Here is a tiny trained network, its code and every weight. The questions are about switching its units off for an input and a class, where a switched-off unit gives its printed mean instead of its output.

import numpy as np


def w(rows, s, z=0):
    codes = np.array(rows[::2]) - 128.0
    scale = np.full(codes.shape[1], s)
    scale[-1] = z or s
    return codes * scale


def norm(h):
    return h / np.sqrt((h * h).mean(-1, keepdims=True) + 1e-5)


def f(y):
    return np.maximum(y, 0)


def log_softmax(a):
    a = a - a.max(-1, keepdims=True)
    return a - np.log(np.exp(a).sum(-1, keepdims=True))


def net(x, mask):
    res = np.array(x, float).reshape(1, 4) / 4 @ E
    u = 0
    for l in range(3):
        y = f(norm(res) @ A[l][:, :-1].T + A[l][:, -1])
        res = res + np.where(mask[u : u + 8], y, B[l][:, -1]) @ B[l][:, :-1]
        u += 8
    return log_softmax(norm(res)[-1] @ U[:, :-1].T + U[:, -1])


A, B = {}, {}
E = w([
[102,172,150,55,92],'x0',
[186,130,9,131,128],'x1',
[150,149,131,225,60],'x2',
[87,92,101,144,165],'x3',
],0.011)
A[0] = w([
[85,106,108,102,240,77],'L0N0',
[208,132,118,70,199,83],'L0N1',
[193,148,68,74,114,3],'L0N2',
[125,142,120,2,125,178],'L0N3',
[102,143,178,162,97,62],'L0N4',
[99,131,115,120,196,86],'L0N5',
[41,129,63,83,120,20],'L0N6',
[90,120,158,91,173,80],'L0N7',
],0.016,0.0035)
B[0] = w([
[153,56,149,115,121,221],'L0N0',
[106,147,112,128,3,196],'L0N1',
[87,171,68,197,120,188],'L0N2',
[93,237,123,101,156,250],'L0N3',
[159,103,158,182,119,170],'L0N4',
[143,94,137,141,124,175],'L0N5',
[28,106,88,131,64,179],'L0N6',
[74,117,83,89,150,193],'L0N7',
],0.022,0.011)
A[1] = w([
[158,126,123,103,128,83],'L1N0',
[171,125,30,136,129,160],'L1N1',
[151,6,117,93,139,6],'L1N2',
[169,117,14,136,142,145],'L1N3',
[157,92,160,132,88,74],'L1N4',
[72,58,135,118,184,61],'L1N5',
[124,151,208,199,105,90],'L1N6',
[132,158,211,59,161,222],'L1N7',
],0.019,0.0022)
B[1] = w([
[115,135,121,160,129,129],'L1N0',
[107,136,75,92,111,233],'L1N1',
[127,17,119,97,182,228],'L1N2',
[113,151,69,60,132,236],'L1N3',
[74,134,173,137,196,198],'L1N4',
[86,80,97,158,68,221],'L1N5',
[149,132,119,181,3,254],'L1N6',
[114,188,51,104,200,201],'L1N7',
],0.022,0.0071)
A[2] = w([
[43,69,109,60,69,211],'L2N0',
[119,134,207,2,82,123],'L2N1',
[160,103,88,206,160,129],'L2N2',
[214,143,23,127,99,215],'L2N3',
[164,73,112,89,164,7],'L2N4',
[160,7,150,93,126,105],'L2N5',
[207,77,214,224,119,62],'L2N6',
[135,98,112,182,192,128],'L2N7',
],0.018,0.0019)
B[2] = w([
[169,143,125,170,32,248],'L2N0',
[171,111,109,251,150,146],'L2N1',
[124,180,169,116,124,141],'L2N2',
[25,152,137,162,131,189],'L2N3',
[92,62,149,115,115,146],'L2N4',
[57,45,203,45,159,169],'L2N5',
[231,178,224,170,175,165],'L2N6',
[148,111,142,151,95,138],'L2N7',
],0.023,0.018)
U = w([
[179,145,196,195,98,220],'0',
[162,124,116,104,154,2],'1',
[154,119,111,102,159,19],'2',
[117,203,128,84,251,155],'3',
[178,115,94,127,164,17],'4',
[57,183,60,147,52,186],'5',
[198,121,99,107,154,19],'6',
[107,23,135,104,104,204],'7',
],0.021,0.0067)

Each question gives the input, the list of numbers given to net, and the class t.
The units are the neurons (one row each of A and B). Each row of codes is followed by its name. A weight is (code - 128) times the scale printed after its matrix; where a second scale follows, it is the last column's (A, B and U).
mask holds one flag per neuron, layer by layer. A switched-off neuron (its flag False) gives its mean, the last column of its row in B, instead of its output. The means were averaged over made-up inputs and are rounded, as every weight is.
A unit's drop is (log p(t) with every unit on - log p(t) with that unit switched off) / (log p(t) with every unit on - log p(t) with every unit switched off).
The circuit of an input: a set's keep is (log p(t) with only the set's units on - log p(t) with every unit switched off) / (log p(t) with every unit on - log p(t) with every unit switched off). Starting from the 12 units with the biggest drops (on a tie, the unit counted first), units are removed one at a time, each time the one whose removal leaves the highest keep (on an exact tie, the one counted first), for as long as the keep stays at least 0.8.
circuit, biggest first: the units of the circuit, biggest drop first
most important unit: the unit with the biggest drop
top k neurons: the k neurons with the biggest drops, biggest first
k most important neurons of layer l: the k neurons of layer l with the biggest drops, biggest first
drop when u is switched off: that unit's drop, to one decimal
input [-3,-8,2,4], class 0: top 2 neurons	[L0N3, L0N4]
input [-4,-8,2,7], class 7: circuit, biggest first	[L0N3, L0N2]
input [0,-5,1,-7], class 0: top 2 neurons	[L0N4, L0N3]
input [-1,4,-8,6], class 7: circuit, biggest first	[L0N0]
input [2,-4,-6,-5], class 3: top 2 neurons	[L0N3, L1N7]
input [0,-4,-2,-6], class 3: top 2 neurons	[L2N0, L0N1]
input [-1,-7,-7,-6], class 3: 2 most important neurons of layer 1	[L1N7, L1N6]
input [-6,0,8,3], class 0: top 2 neurons	[L0N7, L0N2]
input [3,-8,-4,0], class 3: top 4 neurons	[L1N7, L0N3, L0N6, L1N6]
input [-3,-3,0,-2], class 0: top 2 neurons	[L0N3, L0N0]
input [-2,-6,1,-6], class 0: top 2 neurons	[L0N4, L0N3]
input [4,-1,4,8], class 0: drop when L2N3 is switched off	0.1
input [0,3,2,8], class 7: drop when L0N3 is switched off	1.0
input [-8,5,-6,3], class 7: most important unit	L0N0
